Below is a small trained network, with its code and all its weights. Each question gives an input and a class and asks what happens when units are switched off, that is, made to give their printed mean instead of their output.

import numpy as np


def w(rows, s, z=0):
    codes = np.array(rows[::2]) - 128.0
    scale = np.full(codes.shape[1], s)
    scale[-1] = z or s
    return codes * scale


def norm(h):
    return h / np.sqrt((h * h).mean(-1, keepdims=True) + 1e-5)


def f(y):
    return y / 2 * (1 + np.tanh(0.7978845608 * (y + 0.044715 * y**3)))


def log_softmax(a):
    a = a - a.max(-1, keepdims=True)
    return a - np.log(np.exp(a).sum(-1, keepdims=True))


def net(x, mask):
    res = np.array(x, float).reshape(1, 6) / 4 @ E
    u = 0
    for l in range(3):
        y = f(norm(res) @ A[l][:, :-1].T + A[l][:, -1])
        res = res + np.where(mask[u : u + 7], y, B[l][:, -1]) @ B[l][:, :-1]
        u += 7
    return log_softmax(norm(res)[-1] @ U[:, :-1].T + U[:, -1])


A, B = {}, {}
E = w([
[104,74,165,149,215,175,115],'x0',
[119,98,2,37,174,129,158],'x1',
[38,166,158,57,113,158,107],'x2',
[130,230,84,161,176,137,86],'x3',
[89,135,146,122,181,50,163],'x4',
[122,130,125,135,130,129,132],'x5',
],0.0099)
A[0] = w([
[75,145,127,155,163,112,182,84],'0.n0',
[105,172,142,148,158,34,160,47],'0.n1',
[129,140,86,182,78,229,143,142],'0.n2',
[91,117,159,148,182,23,131,25],'0.n3',
[141,108,86,130,100,229,84,28],'0.n4',
[152,254,114,135,175,136,42,3],'0.n5',
[144,80,194,149,220,165,93,30],'0.n6',
],0.0096,0.0044)
B[0] = w([
[201,143,87,69,146,136,104,152],'0.n0',
[212,147,156,81,74,170,99,206],'0.n1',
[203,111,243,39,147,112,88,244],'0.n2',
[235,147,207,126,125,179,151,201],'0.n3',
[220,215,181,117,124,120,116,190],'0.n4',
[105,129,49,255,70,205,249,253],'0.n5',
[63,64,157,130,209,106,54,235],'0.n6',
],0.0085,0.003)
A[1] = w([
[146,205,136,86,56,33,163,85],'1.n0',
[140,106,97,159,27,104,127,126],'1.n1',
[110,76,163,71,120,59,137,55],'1.n2',
[50,161,145,114,130,174,137,88],'1.n3',
[103,183,161,118,203,61,243,109],'1.n4',
[1,148,165,77,138,210,94,2],'1.n5',
[114,65,147,134,69,90,160,95],'1.n6',
],0.0097,0.0055)
B[1] = w([
[112,59,147,107,112,122,38,252],'1.n0',
[91,129,146,109,197,90,74,209],'1.n1',
[148,143,109,165,21,156,123,171],'1.n2',
[168,131,92,124,59,76,131,152],'1.n3',
[240,202,169,122,105,253,50,172],'1.n4',
[163,202,69,135,27,11,102,181],'1.n5',
[92,121,125,175,132,191,163,172],'1.n6',
],0.011,0.0041)
A[2] = w([
[126,60,159,75,67,146,169,48],'2.n0',
[172,67,111,197,209,91,126,82],'2.n1',
[98,162,98,146,246,177,171,255],'2.n2',
[193,76,120,161,171,105,157,50],'2.n3',
[133,94,56,38,152,150,169,161],'2.n4',
[114,77,177,117,84,98,197,97],'2.n5',
[114,136,135,181,59,56,90,238],'2.n6',
],0.011,0.0066)
B[2] = w([
[142,139,39,198,78,164,144,157],'2.n0',
[103,175,83,94,64,74,108,182],'2.n1',
[87,57,134,122,88,145,161,203],'2.n2',
[165,202,76,128,84,61,63,149],'2.n3',
[83,168,234,132,200,136,157,205],'2.n4',
[130,206,124,254,98,196,153,150],'2.n5',
[61,100,115,93,196,130,140,254],'2.n6',
],0.012,0.0084)
U = w([
[95,153,41,239,87,246,221,72],'0',
[69,77,125,96,170,149,90,254],'1',
[230,173,216,88,103,229,108,1],'2',
[64,130,172,134,197,147,162,207],'3',
[102,167,53,112,61,54,96,3],'4',
],0.013,0.0038)

Each question gives the input, the list of numbers given to net, and the class t.
The units are the neurons (one row each of A and B). Each row of codes is followed by its name. A weight is (code - 128) times the scale printed after its matrix; where a second scale follows, it is the last column's (A, B and U).
mask holds one flag per neuron, layer by layer. A switched-off neuron (its flag False) gives its mean, the last column of its row in B, instead of its output. The means were averaged over made-up inputs and are rounded, as every weight is.
A unit's drop is (log p(t) with every unit on - log p(t) with that unit switched off) / (log p(t) with every unit on - log p(t) with every unit switched off).
The circuit of an input: a set's keep is (log p(t) with only the set's units on - log p(t) with every unit switched off) / (log p(t) with every unit on - log p(t) with every unit switched off). Starting from the 12 units with the biggest drops (on a tie, the unit counted first), units are removed one at a time, each time the one whose removal leaves the highest keep (on an exact tie, the one counted first), for as long as the keep stays at least 0.8.
units of the circuit, in order: the units of the circuit, biggest drop first
most important unit: the unit with the biggest drop
top k neurons in layer l: the k neurons of layer l with the biggest drops, biggest first
drop of u: that unit's drop, to one decimal
input [-2,3,-1,-4,-2,-8], class 0: units of the circuit, in order -> 2.n0
input [8,4,0,8,5,-6], class 0: units of the circuit, in order -> 0.n5, 2.n6
input [-7,1,-1,-1,-7,4], class 1: top 3 neurons in layer 1 -> 1.n0, 1.n4, 1.n1
input [4,7,-7,8,8,8], class 0: units of the circuit, in order -> 2.n2, 1.n4, 2.n6
input [0,3,5,3,-1,6], class 4: top 3 neurons in layer 1 -> 1.n5, 1.n3, 1.n6
input [-7,-2,-1,4,7,-5], class 1: units of the circuit, in order -> 1.n0, 2.n6
input [5,1,-6,-7,-7,2], class 0: top 3 neurons in layer 1 -> 1.n4, 1.n1, 1.n0
input [5,-4,-4,3,-1,-6], class 1: units of the circuit, in order -> 0.n6, 2.n4
input [7,3,-1,-8,6,3], class 0: units of the circuit, in order -> 1.n2, 2.n5
input [8,-6,-8,1,5,-8], class 1: units of the circuit, in order -> 0.n6, 2.n4, 2.n1
input [-7,7,1,4,-4,6], class 1: top 3 neurons in layer 1 -> 1.n0, 1.n6, 1.n1
input [3,-7,-4,-3,-5,-6], class 3: top 2 neurons in layer 1 -> 1.n4, 1.n0
input [4,-4,-8,-3,2,5], class 4: top 2 neurons in layer 2 -> 2.n1, 2.n3
input [-2,-6,-5,-8,2,0], class 0: units of the circuit, in order -> 2.n5
input [4,-3,-7,-1,7,8], class 2: top 2 neurons in layer 0 -> 0.n3, 0.n5
input [2,-5,7,6,5,-1], class 4: top 2 neurons in layer 0 -> 0.n4, 0.n1
input [-3,-8,0,-1,-6,-1], class 3: top 2 neurons in layer 0 -> 0.n1, 0.n3
input [3,-5,8,-7,4,0], class 4: top 3 neurons in layer 1 -> 1.n5, 1.n3, 1.n2
input [-6,3,0,3,1,7], class 1: top 2 neurons in layer 1 -> 1.n0, 1.n1
input [6,5,3,5,-8,5], class 2: most important unit -> 0.n2
input [-4,-5,3,4,-4,-5], class 3: drop of 2.n0 -> 0.1
